Below is a small trained network, with its code and all its weights. Each question gives an input and a class and asks what happens when units are switched off, that is, made to give their printed mean instead of their output.

import numpy as np


def w(rows, s, z=0):
    codes = np.array(rows[::2]) - 128.0
    scale = np.full(codes.shape[1], s)
    scale[-1] = z or s
    return codes * scale


def f(y):
    return np.maximum(y, 0)


def log_softmax(a):
    a = a - a.max(-1, keepdims=True)
    return a - np.log(np.exp(a).sum(-1, keepdims=True))


def net(x, mask):
    res = np.array(x, float).reshape(1, 6) / 4 @ E
    y = f(res @ A[0][:, :-1].T + A[0][:, -1])
    res = res + np.where(mask, y, B[0][:, -1]) @ B[0][:, :-1]
    return log_softmax(res[-1] @ U[:, :-1].T + U[:, -1])


A, B = {}, {}
E = w([
[169,84,254,75],'x0',
[63,137,200,209],'x1',
[129,127,127,125],'x2',
[220,37,106,238],'x3',
[211,247,165,160],'x4',
[129,127,130,128],'x5',
],0.0045)
A[0] = w([
[166,83,121,157,42],'n1',
[185,68,118,172,20],'n2',
[195,145,103,84,111],'n3',
[58,163,177,160,152],'n4',
[185,119,126,176,99],'n5',
[85,1,92,137,97],'n6',
[106,185,37,226,110],'n7',
[188,111,76,96,150],'n8',
[138,114,93,90,117],'n9',
[184,156,131,151,113],'n10',
[87,61,135,117,110],'n11',
[56,203,152,53,2],'n12',
[211,211,165,171,75],'n13',
[91,128,34,153,127],'n14',
[106,101,122,121,75],'n15',
[104,131,163,177,81],'n16',
[68,77,119,87,76],'n17',
[175,216,145,140,15],'n18',
[163,107,194,108,195],'n19',
[109,149,72,149,47],'n20',
[196,152,96,63,103],'n21',
[100,129,145,154,76],'n22',
[150,82,122,169,59],'n23',
[101,131,167,184,189],'n24',
[80,71,108,112,13],'n25',
[114,114,153,187,141],'n26',
[174,124,96,81,231],'n27',
[212,45,106,227,77],'n28',
[89,144,168,206,84],'n29',
[165,67,234,107,86],'n30',
[156,117,101,92,68],'n31',
[103,153,131,59,80],'n32',
],0.0088,0.0045)
B[0] = w([
[84,161,161,104,147],'n1',
[52,164,175,102,161],'n2',
[127,105,176,179,174],'n3',
[119,76,130,188,226],'n4',
[75,138,134,114,179],'n5',
[174,210,126,200,227],'n6',
[195,124,223,55,237],'n7',
[124,90,157,183,202],'n8',
[125,110,174,162,164],'n9',
[134,163,111,166,175],'n10',
[166,176,150,168,184],'n11',
[3,189,181,98,190],'n12',
[162,227,117,171,213],'n13',
[167,115,184,68,219],'n14',
[143,161,126,138,135],'n15',
[130,108,161,176,156],'n16',
[153,208,158,176,181],'n17',
[172,217,102,175,161],'n18',
[178,103,137,58,237],'n19',
[166,140,197,95,146],'n20',
[121,104,190,192,183],'n21',
[127,100,131,149,136],'n22',
[79,145,149,115,153],'n23',
[125,61,89,159,234],'n24',
[147,202,89,160,146],'n25',
[125,89,126,165,192],'n26',
[123,53,64,168,254],'n27',
[22,151,118,87,240],'n28',
[128,92,168,196,183],'n29',
[189,138,221,67,207],'n30',
[121,96,145,161,140],'n31',
[67,153,197,147,176],'n32',
],0.028,0.0037)
U = w([
[19,170,139,107,93],'0',
[180,216,94,189,79],'1',
[183,103,181,71,55],'2',
[127,102,121,156,254],'3',
[129,105,125,149,228],'4',
[113,60,140,201,64],'5',
[138,91,36,93,124],'6',
[110,119,2,90,82],'7',
],0.0085,0.01)

Each question gives the input, the list of numbers given to net, and the class t.
The units are the neurons (one row each of A and B). Each row of codes is followed by its name. A weight is (code - 128) times the scale printed after its matrix; where a second scale follows, it is the last column's (A, B and U).
mask holds one flag per neuron, in row order. A switched-off neuron (its flag False) gives its mean, the last column of its row in B, instead of its output. The means were averaged over made-up inputs and are rounded, as every weight is.
A unit's drop is (log p(t) with every unit on - log p(t) with that unit switched off) / (log p(t) with every unit on - log p(t) with every unit switched off).
The circuit of an input: a set's keep is (log p(t) with only the set's units on - log p(t) with every unit switched off) / (log p(t) with every unit on - log p(t) with every unit switched off). Starting from the 12 units with the biggest drops (on a tie, the unit counted first), units are removed one at a time, each time the one whose removal leaves the highest keep (on an exact tie, the one counted first), for as long as the keep stays at least 0.8.
units of the circuit, in order: the units of the circuit, biggest drop first
most important unit: the unit with the biggest drop
top k neurons: the k neurons with the biggest drops, biggest first
drop of u: that unit's drop, to one decimal
input [-6,-8,2,-1,-3,7], class 5: top neuron -> n27
input [1,-5,-1,-1,-7,4], class 1: units of the circuit, in order -> n6, n17
input [1,-2,-3,-7,7,6], class 0: top 2 neurons -> n12, n6
input [5,-8,-6,-3,6,-4], class 5: units of the circuit, in order -> n21, n27
input [6,-3,3,7,-7,3], class 0: top 2 neurons -> n28, n2
input [-7,-8,4,-6,1,-6], class 5: units of the circuit, in order -> n27, n21
input [-1,0,2,6,8,1], class 1: top 4 neurons -> n13, n18, n10, n12
input [-2,8,-7,1,8,6], class 1: top 2 neurons -> n13, n18
input [2,-8,-1,-7,-7,-3], class 5: top 3 neurons -> n27, n28, n21
input [8,8,0,2,5,-4], class 2: top 2 neurons -> n30, n19
input [-8,5,-1,-5,-5,-4], class 2: top 2 neurons -> n7, n14
input [-5,5,2,-6,-7,-5], class 1: units of the circuit, in order -> n17, n6
input [-1,-4,5,5,7,3], class 1: top 3 neurons -> n13, n18, n10
input [2,-4,-6,-8,-4,-3], class 0: units of the circuit, in order -> n12
input [8,6,-7,1,0,-5], class 2: top 3 neurons -> n30, n19, n27
input [6,2,2,6,-3,6], class 0: top 3 neurons -> n28, n7, n2
input [8,-5,4,3,3,-3], class 2: drop of n30 -> 1.4
input [-1,1,-5,5,7,-2], class 1: drop of n10 -> 0.2
input [-2,3,-3,-7,-7,-2], class 0: drop of n12 -> 2.1
input [5,8,-4,-6,-2,-4], class 5: most important unit -> n4
